Below are the code and all the weights of a small trained network. Each question names an input and a target symbol and asks about switching units off, where a switched-off unit gives its printed mean instead of its output.

import numpy as np


def w(rows, s, z=0):
    codes = np.array(rows[::2]) - 128.0
    scale = np.full(codes.shape[1], s)
    scale[-1] = z or s
    return codes * scale


def f(y):
    return np.maximum(y, 0)


def softmax(a):
    e = np.exp(a - a.max(-1, keepdims=True))
    return e / e.sum(-1, keepdims=True)


def log_softmax(a):
    a = a - a.max(-1, keepdims=True)
    return a - np.log(np.exp(a).sum(-1, keepdims=True))


def net(x, mask):
    ids = ['βδηθπω'.index(c) for c in x.split()]
    T = len(ids)
    res = E[ids] + P[:T]
    u = 0
    for l in range(2):
        r = res
        for j in range(3):
            rows = slice(2 * j, 2 * j + 2)
            q, k, v = (r @ M[l][rows].T for M in (Q, K, V))
            z = softmax(np.where(np.tri(T) > 0, q @ k.T / 2**0.5, -1e9)) @ v
            o = O[l][rows]
            res = res + np.where(mask[u + j], z, o[:, -1]) @ o[:, :-1]
        u += 3
        y = f(res @ A[l][:, :-1].T + A[l][:, -1])
        res = res + np.where(mask[u : u + 16], y, B[l][:, -1]) @ B[l][:, :-1]
        u += 16
    return log_softmax(res[-1] @ U[:, :-1].T + U[:, -1])


Q, K, V, O, A, B = {}, {}, {}, {}, {}, {}
E = w([
[72,155,129,64,120],'β',
[117,61,163,88,227],'δ',
[122,105,156,82,252],'η',
[119,146,141,154,126],'θ',
[121,163,109,170,159],'π',
[111,111,124,161,116],'ω',
],0.022)
P = w([
[117,119,99,68,54],'0',
[89,108,133,129,123],'1',
[108,118,68,110,159],'2',
[188,134,164,102,113],'3',
[76,123,185,140,124],'4',
[86,115,40,139,155],'5',
[212,137,135,105,120],'6',
[89,117,236,153,124],'7',
[50,120,66,154,162],'8',
[249,114,129,118,88],'9',
[137,140,253,130,124],'10',
[100,129,58,143,168],'11',
],0.016)
Q[0] = w([
[138,147,113,125,148],'L0H1',
[141,91,118,143,120],'L0H1',
[5,141,125,81,142],'L0H2',
[157,128,244,162,144],'L0H2',
[160,142,158,105,129],'L0H3',
[127,102,84,112,143],'L0H3',
],0.024)
K[0] = w([
[146,143,129,90,102],'L0H1',
[91,136,137,127,128],'L0H1',
[178,123,35,85,128],'L0H2',
[2,119,110,174,169],'L0H2',
[46,150,156,124,134],'L0H3',
[191,164,150,69,100],'L0H3',
],0.019)
V[0] = w([
[7,115,130,155,162],'L0H1',
[150,122,165,88,70],'L0H1',
[139,184,110,69,142],'L0H2',
[122,45,184,131,121],'L0H2',
[105,54,63,153,137],'L0H3',
[117,146,76,120,142],'L0H3',
],0.012)
O[0] = w([
[144,198,102,126,179,255],'L0H1',
[112,103,140,132,95,99],'L0H1',
[250,90,109,111,145,189],'L0H2',
[70,135,151,121,192,95],'L0H2',
[104,116,2,114,169,154],'L0H3',
[109,107,67,156,140,173],'L0H3',
],0.0099,0.0051)
A[0] = w([
[153,160,161,140,60,108],'L0N1',
[66,225,85,203,26,172],'L0N2',
[111,139,203,217,54,163],'L0N3',
[58,126,127,80,62,46],'L0N4',
[163,134,159,144,176,205],'L0N5',
[113,49,194,42,204,111],'L0N6',
[179,169,91,189,47,121],'L0N7',
[141,89,167,151,40,1],'L0N8',
[57,248,99,137,141,222],'L0N9',
[142,119,119,61,62,112],'L0N10',
[93,180,128,126,136,172],'L0N11',
[155,109,152,107,188,208],'L0N12',
[98,125,98,146,147,140],'L0N13',
[168,152,201,115,119,175],'L0N14',
[169,153,78,81,160,184],'L0N15',
[90,116,104,160,199,112],'L0N16',
],0.011,0.0033)
B[0] = w([
[111,148,76,233,168,136],'L0N1',
[157,132,91,67,215,197],'L0N2',
[133,254,163,148,166,134],'L0N3',
[108,141,63,249,114,148],'L0N4',
[70,86,141,178,56,197],'L0N5',
[154,165,44,132,192,217],'L0N6',
[179,181,65,132,109,171],'L0N7',
[91,209,147,167,151,131],'L0N8',
[184,113,126,81,68,250],'L0N9',
[50,155,125,28,105,155],'L0N10',
[151,73,158,94,110,177],'L0N11',
[41,117,121,157,96,204],'L0N12',
[106,134,169,113,107,174],'L0N13',
[88,95,71,130,148,154],'L0N14',
[95,107,167,180,131,219],'L0N15',
[114,151,176,106,89,219],'L0N16',
],0.0085,0.011)
Q[1] = w([
[149,137,139,162,21],'L1H1',
[118,189,54,93,48],'L1H1',
[145,174,171,140,47],'L1H2',
[124,61,254,102,147],'L1H2',
[171,160,188,153,96],'L1H3',
[148,125,166,169,236],'L1H3',
],0.0099)
K[1] = w([
[112,76,222,209,120],'L1H1',
[205,66,254,143,91],'L1H1',
[220,88,249,77,218],'L1H2',
[49,93,160,180,181],'L1H2',
[148,137,193,26,210],'L1H3',
[58,168,67,63,74],'L1H3',
],0.0081)
V[1] = w([
[127,124,170,105,62],'L1H1',
[82,109,117,112,158],'L1H1',
[110,92,115,94,143],'L1H2',
[122,9,73,161,120],'L1H2',
[82,168,89,74,73],'L1H3',
[128,165,141,110,149],'L1H3',
],0.011)
O[1] = w([
[128,68,78,101,125,112],'L1H1',
[177,255,173,115,59,146],'L1H1',
[95,119,123,160,81,159],'L1H2',
[65,130,49,102,38,118],'L1H2',
[173,75,171,55,74,255],'L1H3',
[172,190,181,118,161,132],'L1H3',
],0.0079,0.0091)
A[1] = w([
[135,189,119,125,125,208],'L1N1',
[59,98,217,102,108,148],'L1N2',
[198,204,170,109,97,142],'L1N3',
[226,110,112,153,73,172],'L1N4',
[130,158,118,114,10,117],'L1N5',
[84,143,99,158,163,3],'L1N6',
[101,120,117,137,95,161],'L1N7',
[153,94,162,217,61,103],'L1N8',
[116,94,103,97,96,107],'L1N9',
[88,188,101,192,87,86],'L1N10',
[161,135,82,96,115,130],'L1N11',
[205,128,60,128,182,187],'L1N12',
[103,116,131,54,132,25],'L1N13',
[184,167,68,74,128,105],'L1N14',
[203,136,175,109,82,76],'L1N15',
[163,94,141,237,131,59],'L1N16',
],0.012,0.0057)
B[1] = w([
[198,59,166,147,105,198],'L1N1',
[143,137,13,151,105,207],'L1N2',
[45,101,147,92,126,219],'L1N3',
[154,220,206,139,194,228],'L1N4',
[97,109,127,135,201,254],'L1N5',
[144,124,170,151,90,144],'L1N6',
[136,154,81,114,152,177],'L1N7',
[73,46,64,96,254,161],'L1N8',
[183,201,150,63,82,202],'L1N9',
[175,106,149,133,131,165],'L1N10',
[120,103,171,189,174,208],'L1N11',
[85,170,77,139,63,226],'L1N12',
[236,50,93,201,135,195],'L1N13',
[153,48,128,167,104,237],'L1N14',
[88,161,107,185,96,192],'L1N15',
[163,142,66,24,162,152],'L1N16',
],0.0082,0.0098)
U = w([
[164,1,161,110,123,108],'β',
[153,143,110,234,115,127],'δ',
[78,134,203,67,104,255],'η',
[141,148,124,94,197,94],'θ',
[72,159,81,74,82,157],'π',
[33,27,117,199,144,71],'ω',
],0.0078,0.0043)

Each question gives the input, a string of symbols that net reads in full, and the target symbol t.
The units are the heads (2 rows each of Q, K, V and O) and the neurons (one row each of A and B). Each row of codes is followed by its name. A weight is (code - 128) times the scale printed after its matrix; where a second scale follows, it is the last column's (O, A, B and U).
mask holds one flag per unit, layer by layer, with each layer's heads first. A switched-off unit (its flag False) gives its mean, the last column of its rows in O or B, instead of its output. The means were averaged over made-up inputs and are rounded, as every weight is.
A unit's drop is (log p(t) with every unit on - log p(t) with that unit switched off) / (log p(t) with every unit on - log p(t) with every unit switched off).
The circuit of an input: a set's keep is (log p(t) with only the set's units on - log p(t) with every unit switched off) / (log p(t) with every unit on - log p(t) with every unit switched off). Starting from the 12 units with the biggest drops (on a tie, the unit counted first), units are removed one at a time, each time the one whose removal leaves the highest keep (on an exact tie, the one counted first), for as long as the keep stays at least 0.8.
units of the circuit, in order: the units of the circuit, biggest drop first
unit that matters most: the unit with the biggest drop
top k neurons: the k neurons with the biggest drops, biggest first
k most important neurons of layer l: the k neurons of layer l with the biggest drops, biggest first
which heads matter: for each layer, one digit per head in row order, 1 if its drop is at least 0.15 and else 0, layers parted by /
input π η θ π ω θ π θ β ω, target η: unit that matters most => L0H2
input η ω ω π β β ω, target θ: which heads matter => 000 / 000
input β π π ω δ π π η β ω, target ω: units of the circuit, in order => [L1N8; L0N2; L1H3]
input θ ω ω, target η: which heads matter => 000 / 000
input β π ω, target θ: which heads matter => 010 / 000
input ω δ δ β δ β ω, target π: which heads matter => 010 / 000
input δ ω π η, target η: units of the circuit, in order => [L1H1; L0H2; L1N3]
input ω π θ ω θ δ ω θ, target π: which heads matter => 011 / 000
input β π π π ω π ω θ η, target β: units of the circuit, in order => [L1H3; L0N10]
input η π β, target β: top 2 neurons => [L0N5; L0N9]
input δ η π β θ π θ π β β θ, target θ: 2 most important neurons of layer 0 => [L0N6; L0N2]
input π π π π β, target β: 2 most important neurons of layer 0 => [L0N5; L0N12]
input δ π ω π θ, target β: 2 most important neurons of layer 0 => [L0N9; L0N2]
input ω β δ π π β β δ β θ, target π: unit that matters most => L0H2
input η ω π β ω δ β π δ β β δ, target δ: units of the circuit, in order => [L0N6; L1H1; L0N15]
input β ω π η ω, target δ: units of the circuit, in order => [L0H2; L0N7; L1H3]
input δ δ β π η β π, target ω: 2 most important neurons of layer 1 => [L1N8; L1N5]
input β δ ω δ π θ π β ω, target δ: units of the circuit, in order => [L0H2; L0N7; L1N4]
input θ π δ π η π θ, target ω: which heads matter => 010 / 000
input π π β π β η π ω β π δ, target ω: units of the circuit, in order => [L0N12; L0N5]
input θ δ δ θ β δ β η, target θ: units of the circuit, in order => [L0N6]
input δ δ η, target η: top 3 neurons => [L0N6; L0N16; L1N3]
input ω δ δ β β η θ π η δ δ η, target π: 2 most important neurons of layer 0 => [L0N4; L0N12]
input β θ θ η π β π η π δ β, target π: which heads matter => 101 / 101
input θ δ η π β π π δ, target θ: top 4 neurons => [L0N6; L0N3; L0N2; L0N5]
